Here is a tiny trained network, its code and every weight. The questions are about switching its units off for an input and a target symbol, where a switched-off unit gives its printed mean instead of its output.

import numpy as np


def w(rows, s, z=0):
    codes = np.array(rows[::2]) - 128.0
    scale = np.full(codes.shape[1], s)
    scale[-1] = z or s
    return codes * scale


def f(y):
    return y / 2 * (1 + np.tanh(0.7978845608 * (y + 0.044715 * y**3)))


def softmax(a):
    e = np.exp(a - a.max(-1, keepdims=True))
    return e / e.sum(-1, keepdims=True)


def log_softmax(a):
    a = a - a.max(-1, keepdims=True)
    return a - np.log(np.exp(a).sum(-1, keepdims=True))


def net(x, mask):
    ids = ['βδεζηθλμψω'.index(c) for c in x.split()]
    T = len(ids)
    res = E[ids] + P[:T]
    u = 0
    for l in range(2):
        r = res
        for j in range(2):
            rows = slice(2 * j, 2 * j + 2)
            q, k, v = (r @ M[l][rows].T for M in (Q, K, V))
            z = softmax(np.where(np.tri(T) > 0, q @ k.T / 2**0.5, -1e9)) @ v
            o = O[l][rows]
            res = res + np.where(mask[u + j], z, o[:, -1]) @ o[:, :-1]
        u += 2
        y = f(res @ A[l][:, :-1].T + A[l][:, -1])
        res = res + np.where(mask[u : u + 8], y, B[l][:, -1]) @ B[l][:, :-1]
        u += 8
    return log_softmax(res[-1] @ U[:, :-1].T + U[:, -1])


Q, K, V, O, A, B = {}, {}, {}, {}, {}, {}
E = w([
[132,65,178],'β',
[171,136,207],'δ',
[183,134,218],'ε',
[117,150,156],'ζ',
[125,176,161],'η',
[176,125,223],'θ',
[53,183,94],'λ',
[176,240,226],'μ',
[114,194,158],'ψ',
[3,114,31],'ω',
],0.013)
P = w([
[175,163,98],'0',
[156,130,135],'1',
[121,131,159],'2',
[98,136,180],'3',
[82,136,196],'4',
[69,131,214],'5',
[56,141,228],'6',
[44,146,240],'7',
[37,136,252],'8',
],0.014)
Q[0] = w([
[11,186,167],'0.h0',
[181,171,42],'0.h0',
[68,75,200],'0.h1',
[169,103,129],'0.h1',
],0.013)
K[0] = w([
[2,52,243],'0.h0',
[224,44,56],'0.h0',
[39,148,247],'0.h1',
[209,117,148],'0.h1',
],0.005)
V[0] = w([
[198,56,145],'0.h0',
[190,121,252],'0.h0',
[144,126,57],'0.h1',
[85,70,195],'0.h1',
],0.011)
O[0] = w([
[234,103,71,76],'0.h0',
[97,185,29,255],'0.h0',
[170,80,167,17],'0.h1',
[137,254,83,229],'0.h1',
],0.0073,0.0077)
A[0] = w([
[66,162,152,74],'0.n0',
[182,126,194,51],'0.n1',
[173,166,33,103],'0.n2',
[130,42,119,218],'0.n3',
[231,1,89,58],'0.n4',
[144,213,156,91],'0.n5',
[84,95,95,144],'0.n6',
[151,133,203,254],'0.n7',
],0.0098,0.0052)
B[0] = w([
[200,112,54,254],'0.n0',
[132,23,60,119],'0.n1',
[193,75,48,144],'0.n2',
[30,219,105,132],'0.n3',
[80,60,121,131],'0.n4',
[254,27,142,238],'0.n5',
[148,171,68,142],'0.n6',
[75,195,214,180],'0.n7',
],0.0058,0.0092)
Q[1] = w([
[163,7,175],'1.h0',
[166,1,47],'1.h0',
[96,185,26],'1.h1',
[152,61,121],'1.h1',
],0.0087)
K[1] = w([
[126,2,162],'1.h0',
[240,45,148],'1.h0',
[116,241,78],'1.h1',
[92,73,89],'1.h1',
],0.0098)
V[1] = w([
[44,112,25],'1.h0',
[22,3,117],'1.h0',
[194,122,173],'1.h1',
[33,105,56],'1.h1',
],0.011)
O[1] = w([
[104,2,147,254],'1.h0',
[129,60,103,51],'1.h0',
[68,87,110,132],'1.h1',
[212,107,164,66],'1.h1',
],0.014,0.0061)
A[1] = w([
[156,136,105,141],'1.n0',
[128,170,8,12],'1.n1',
[142,124,69,178],'1.n2',
[142,60,122,172],'1.n3',
[168,125,220,118],'1.n4',
[118,182,104,132],'1.n5',
[118,148,66,177],'1.n6',
[183,150,127,153],'1.n7',
],0.016,0.011)
B[1] = w([
[220,118,110,137],'1.n0',
[23,19,180,176],'1.n1',
[177,51,155,150],'1.n2',
[198,205,157,241],'1.n3',
[1,86,105,137],'1.n4',
[111,110,21,247],'1.n5',
[196,47,173,204],'1.n6',
[151,102,158,163],'1.n7',
],0.0091,0.012)
U = w([
[176,51,83,80],'β',
[145,174,122,196],'δ',
[56,179,194,66],'ε',
[151,68,239,160],'ζ',
[193,29,84,32],'η',
[118,171,101,189],'θ',
[253,102,97,213],'λ',
[61,81,86,2],'μ',
[159,166,120,184],'ψ',
[165,40,92,84],'ω',
],0.013,0.0077)

Each question gives the input, a string of symbols that net reads in full, and the target symbol t.
The units are the heads (2 rows each of Q, K, V and O) and the neurons (one row each of A and B). Each row of codes is followed by its name. A weight is (code - 128) times the scale printed after its matrix; where a second scale follows, it is the last column's (O, A, B and U).
mask holds one flag per unit, layer by layer, with each layer's heads first. A switched-off unit (its flag False) gives its mean, the last column of its rows in O or B, instead of its output. The means were averaged over made-up inputs and are rounded, as every weight is.
A unit's drop is (log p(t) with every unit on - log p(t) with that unit switched off) / (log p(t) with every unit on - log p(t) with every unit switched off).
The circuit of an input: a set's keep is (log p(t) with only the set's units on - log p(t) with every unit switched off) / (log p(t) with every unit on - log p(t) with every unit switched off). Starting from the 12 units with the biggest drops (on a tie, the unit counted first), units are removed one at a time, each time the one whose removal leaves the highest keep (on an exact tie, the one counted first), for as long as the keep stays at least 0.8.
units of the circuit, in order: the units of the circuit, biggest drop first
unit that matters most: the unit with the biggest drop
top k neurons: the k neurons with the biggest drops, biggest first
top k neurons in layer l: the k neurons of layer l with the biggest drops, biggest first
heads that matter: for each layer, one digit per head in row order, 1 if its drop is at least 0.15 and else 0, layers parted by /
input δ μ μ ω β β ε ε, target ω: top 4 neurons : (1.n1, 0.n5, 1.n5, 1.n6)
input ω ε ε ζ ψ ζ, target θ: heads that matter : 10 / 10
input ε η ψ ω β, target ζ: top 2 neurons : (0.n5, 1.n5)
input ω θ ω λ, target ζ: unit that matters most : 0.n3
input ω ε β λ λ ζ, target ε: top 2 neurons : (0.n5, 1.n5)
input δ μ β, target μ: units of the circuit, in order : (1.h1, 0.n5)
input ψ ω ω δ, target ζ: heads that matter : 00 / 10
input λ δ η ω ζ μ ω μ, target ζ: heads that matter : 00 / 10
input β ω μ, target ζ: units of the circuit, in order : (0.n5, 1.h0, 1.n5)
input λ β ω ε ω β λ ζ ε, target ε: top 3 neurons : (0.n5, 1.n5, 1.n6)
input β η ψ β μ β ζ ω ψ, target ζ: top 2 neurons in layer 0 : (0.n5, 0.n6)
input β ω ω ε ζ ψ μ, target θ: units of the circuit, in order : (1.n5, 1.h0, 0.n7)
input μ ε ζ ψ β β ε, target λ: units of the circuit, in order : (0.h0, 0.h1, 0.n5)
input β ω λ ε, target ε: heads that matter : 10 / 00
input β β ω β β ζ, target λ: units of the circuit, in order : (1.n1, 1.h1)
input ε ε δ, target ω: units of the circuit, in order : (0.h0, 1.n1, 1.h1, 1.n2)
input θ β η μ ω, target ζ: units of the circuit, in order : (0.n5, 1.h0, 1.n5, 1.n3)
input ω ε ω ε, target ζ: unit that matters most : 1.h0
input β ε μ θ, target μ: top 3 neurons in layer 1 : (1.n1, 1.n5, 1.n3)
input β ε ω ε ψ δ ψ ω λ, target ζ: unit that matters most : 0.n5
input λ β δ β β ζ ζ β β, target λ: units of the circuit, in order : (0.h1, 0.h0, 1.h1)
